The symbols move the points like this.
Q353: n>Q314, c>Q514, u>Q846
Q155: n>Q757, c>Q186, u>Q128
Q471: n>Q200, c>Q623, u>Q701
Q200: n>Q653, c>Q971, u>Q471
Q768: n>Q971, c>Q653, u>Q179
Q351: n>Q67, c>Q949, u>Q348
Q22: n>Q131, c>Q658, u>Q577
Q757: n>Q738, c>Q219, u>Q155
Q658: n>Q416, c>Q22, u>Q530
Q219: n>Q186, c>Q757, u>Q983
Q798: n>Q105, c>Q458, u>Q457
Q983: n>Q219, c>Q738, u>Q75
Q179: n>Q768, c>Q128, u>Q186
Q981: n>Q157, c>Q457, u>Q458
Q49: n>Q929, c>Q130, u>Q416
Q298: n>Q530, c>Q347, u>Q283
Q623: n>Q283, c>Q471, u>Q971
Q416: n>Q49, c>Q577, u>Q658
Q653: n>Q128, c>Q768, u>Q200
Q347: n>Q701, c>Q298, u>Q131
Q26: n>Q458, c>Q105, u>Q986
Q986: n>Q26, c>Q451, u>Q418
Q514: n>Q976, c>Q353, u>Q929
Q530: n>Q658, c>Q131, u>Q298
Q105: n>Q451, c>Q26, u>Q798
Q130: n>Q577, c>Q49, u>Q314
Q458: n>Q981, c>Q798, u>Q26
Q971: n>Q623, c>Q200, u>Q768
Q633: n>Q457, c>Q157, u>Q976
Q75: n>Q983, c>Q251, u>Q67
Q314: n>Q130, c>Q929, u>Q353
Q949: n>Q418, c>Q351, u>Q671
Q67: n>Q75, c>Q671, u>Q351
Q251: n>Q671, c>Q75, u>Q738
Q846: n>Q353, c>Q976, u>Q157
Q157: n>Q846, c>Q633, u>Q981
Q976: n>Q633, c>Q846, u>Q514
Q128: n>Q155, c>Q179, u>Q653
Q348: n>Q351, c>Q418, u>Q451
Q186: n>Q179, c>Q155, u>Q219
Q929: n>Q514, c>Q314, u>Q49
Q738: n>Q251, c>Q983, u>Q757
Q457: n>Q798, c>Q981, u>Q633
Q418: n>Q986, c>Q348, u>Q949
Q131: n>Q347, c>Q530, u>Q22
Q451: n>Q348, c>Q986, u>Q105
Q577: n>Q22, c>Q416, u>Q130
Q701: n>Q471, c>Q283, u>Q347
Q671: n>Q949, c>Q67, u>Q251
Q283: n>Q298, c>Q701, u>Q623

In the rows, 54 means zero.

The rows follow the links: the fewer symbols apart two points are, the more alike their rows tend to be.

Each row is also shifted at random along 5 hidden directions that mean nothing.

Some points, each with a row of numbers:
Q738: 58	59	52	50	74	49	52	67	40	59	59	55	45	48	51	38	39	44	52	54	47	46	51	63	53	55	56	44	58	52	45	71	65	54	56	57	33	63	53	51	35	39	60	53	53
Q983: 82	49	42	49	42	48	66	47	62	68	48	56	58	49	62	49	60	49	42	54	54	57	28	51	37	55	58	59	57	49	60	80	52	46	45	67	55	53	66	64	61	65	55	60	53
Q105: 49	55	50	54	69	61	55	52	45	60	49	44	52	46	59	46	53	45	63	49	46	47	58	62	52	36	59	56	60	48	44	56	62	59	62	51	53	62	38	50	47	39	55	47	51
Q457: 29	58	47	60	63	58	41	56	49	56	53	41	48	53	60	37	41	53	43	51	46	53	47	64	63	42	55	49	53	58	54	62	62	51	65	51	48	53	65	58	46	45	62	48	55
Q131: 59	54	61	43	53	40	73	62	53	55	58	74	60	51	44	61	53	52	57	60	65	55	47	48	40	77	57	55	56	53	61	67	47	59	45	71	38	56	61	64	54	54	46	66	64
Q298: 44	56	64	41	64	42	64	65	46	58	59	66	51	53	35	62	50	61	60	63	66	47	54	46	52	77	50	48	52	54	54	64	58	63	46	61	36	58	56	50	47	51	45	62	61
Q283: 29	61	70	51	61	55	53	60	47	56	54	51	57	51	47	66	55	68	66	63	56	58	62	47	62	68	51	52	42	55	63	41	44	66	40	59	52	48	83	70	57	49	39	62	69
Q251: 83	63	56	62	66	63	44	66	53	56	60	50	37	47	58	36	45	43	59	52	51	45	44	65	63	46	56	50	60	50	47	44	58	61	54	42	58	58	64	57	44	39	63	42	47
Q128: 26	59	52	61	48	50	38	65	68	43	65	50	58	58	45	45	43	58	43	44	57	38	44	55	63	51	48	44	51	59	60	55	54	53	78	55	49	46	54	55	56	44	62	58	62
Q846: 62	52	48	54	60	60	44	37	49	65	41	35	51	56	61	67	66	67	44	64	51	57	61	52	68	50	47	60	40	54	44	55	68	43	42	41	71	45	56	49	55	69	57	53	43
Q179: 59	50	54	53	50	59	48	40	46	46	50	47	68	55	57	73	70	69	58	59	52	60	73	44	62	57	55	63	44	57	49	46	50	48	52	54	74	45	41	52	69	64	44	63	59
Q49: 40	49	52	58	44	45	49	63	56	41	67	72	47	65	44	55	40	49	47	56	57	62	56	53	51	65	48	45	57	60	58	49	51	56	54	52	42	62	51	50	46	57	61	47	49
Q701: 49	52	59	54	43	35	56	66	50	52	62	74	48	63	42	59	41	52	40	65	58	65	41	51	47	78	51	46	48	61	64	62	47	56	40	63	44	56	78	67	52	65	56	62	56
Q75: 100	51	51	56	47	64	61	43	47	57	43	56	47	54	70	54	63	49	53	65	48	74	54	60	45	47	58	63	56	50	50	44	49	48	31	48	71	54	63	57	60	67	52	49	40
Q981: 74	48	41	48	50	54	53	42	40	59	45	50	56	52	67	55	60	50	45	57	43	66	58	56	38	43	61	59	52	55	48	71	55	45	50	63	59	53	53	54	58	61	50	54	53
Q757: 62	59	51	56	73	46	41	61	51	57	60	51	43	59	44	46	38	53	42	53	51	41	56	60	69	52	48	43	57	55	42	67	71	53	62	40	43	59	38	39	37	46	70	45	42
Q986: 51	48	48	51	49	59	58	44	35	63	43	61	40	64	70	58	50	42	49	71	44	84	64	65	40	45	51	55	55	54	47	54	58	50	29	49	52	64	62	51	40	68	54	40	35
Q577: 68	54	67	43	59	52	69	55	63	53	56	57	68	42	47	56	69	63	71	50	65	42	50	43	55	63	61	60	57	47	57	48	47	60	54	59	58	46	52	59	64	51	42	66	69
Q451: 22	54	51	44	64	61	72	52	43	72	48	50	54	45	64	46	46	41	63	58	52	51	45	62	37	41	62	55	57	44	50	73	62	55	53	64	34	65	59	55	44	42	48	49	55
Q458: 57	48	38	52	46	55	58	41	47	63	45	52	50	62	68	54	56	47	44	57	50	68	58	58	43	44	53	60	55	54	50	67	59	40	48	51	58	54	42	45	51	70	57	50	41

From each start, follow one symbol. Which point do you reach?
Answers are names.
---
50	50	40	47	51	52	54	39	52	68	41	40	60	55	65	55	63	60	39	59	51	54	46	55	54	44	52	59	47	53	51	77	64	41	54	56	59	44	55	50	56	65	59	56	52
n
Q846
---
54	53	55	58	42	47	47	64	49	41	65	72	53	58	50	48	41	44	44	46	52	59	57	57	44	55	59	44	60	61	59	57	43	59	59	67	45	62	53	58	50	52	56	51	60
c
Q314
---
80	55	60	47	59	34	65	67	53	49	68	77	52	59	38	55	45	48	54	56	64	49	60	51	48	76	49	43	61	55	50	64	52	60	53	57	32	66	36	44	45	52	56	56	50
n
Q416
---
41	53	51	60	45	50	46	61	51	40	64	63	59	59	54	47	43	45	48	40	48	54	62	55	48	49	54	47	58	60	57	57	46	52	68	65	45	57	40	50	53	49	60	49	59
c
Q353
---
51	52	49	52	41	55	52	41	56	60	45	47	63	58	61	62	65	64	47	57	53	65	50	47	49	56	52	61	43	54	57	61	51	43	49	59	66	44	62	60	64	68	51	64	60
c
Q155
---
42	58	57	37	68	41	68	49	55	69	47	49	60	53	46	67	63	66	58	61	68	43	50	47	57	68	49	57	49	52	49	68	69	55	49	49	46	48	43	46	48	58	46	63	52
c
Q49
---
63	55	63	55	45	47	54	60	51	48	57	69	43	65	46	64	53	57	50	70	57	68	56	52	55	76	48	51	46	60	62	42	42	57	31	47	58	55	81	64	56	65	49	56	50
n
Q701
---
66	53	58	45	59	57	55	41	43	63	48	40	65	43	64	58	67	65	58	56	48	51	59	50	56	53	61	66	47	54	54	59	56	49	49	64	63	45	59	61	61	52	42	64	69
u
Q846
---
67	53	57	39	60	40	58	51	30	57	53	59	70	51	54	63	58	63	48	58	46	58	66	46	44	65	64	54	44	59	52	82	52	50	46	83	50	52	57	60	58	52	38	72	77
u
Q179
---
44	56	60	48	62	50	49	48	57	56	51	43	65	54	43	70	63	71	50	60	61	46	62	44	68	66	48	55	42	57	52	54	63	54	57	52	58	43	45	48	59	57	48	67	60
n
Q623
---
57	63	65	57	52	56	55	53	68	56	48	52	48	53	48	64	64	68	63	64	69	53	45	46	69	71	41	56	45	54	60	31	53	60	39	29	65	42	74	61	60	62	52	55	46
n
Q131
---
50	52	55	61	53	61	39	58	34	39	62	58	51	58	56	47	39	47	47	50	39	65	67	60	50	47	60	50	53	63	55	58	45	55	57	69	55	59	57	60	53	47	57	50	62
n
Q633
---
36	54	54	39	67	49	64	42	46	67	43	43	61	53	49	69	65	67	58	64	58	46	60	47	54	62	54	57	45	51	48	66	68	50	47	55	54	49	46	47	53	58	43	63	55
c
Q929
---
41	55	69	57	53	54	55	65	64	47	58	62	53	54	41	60	54	57	67	55	63	52	53	50	63	68	49	49	53	53	66	27	47	67	49	45	52	53	66	61	56	48	46	57	58
n
Q658
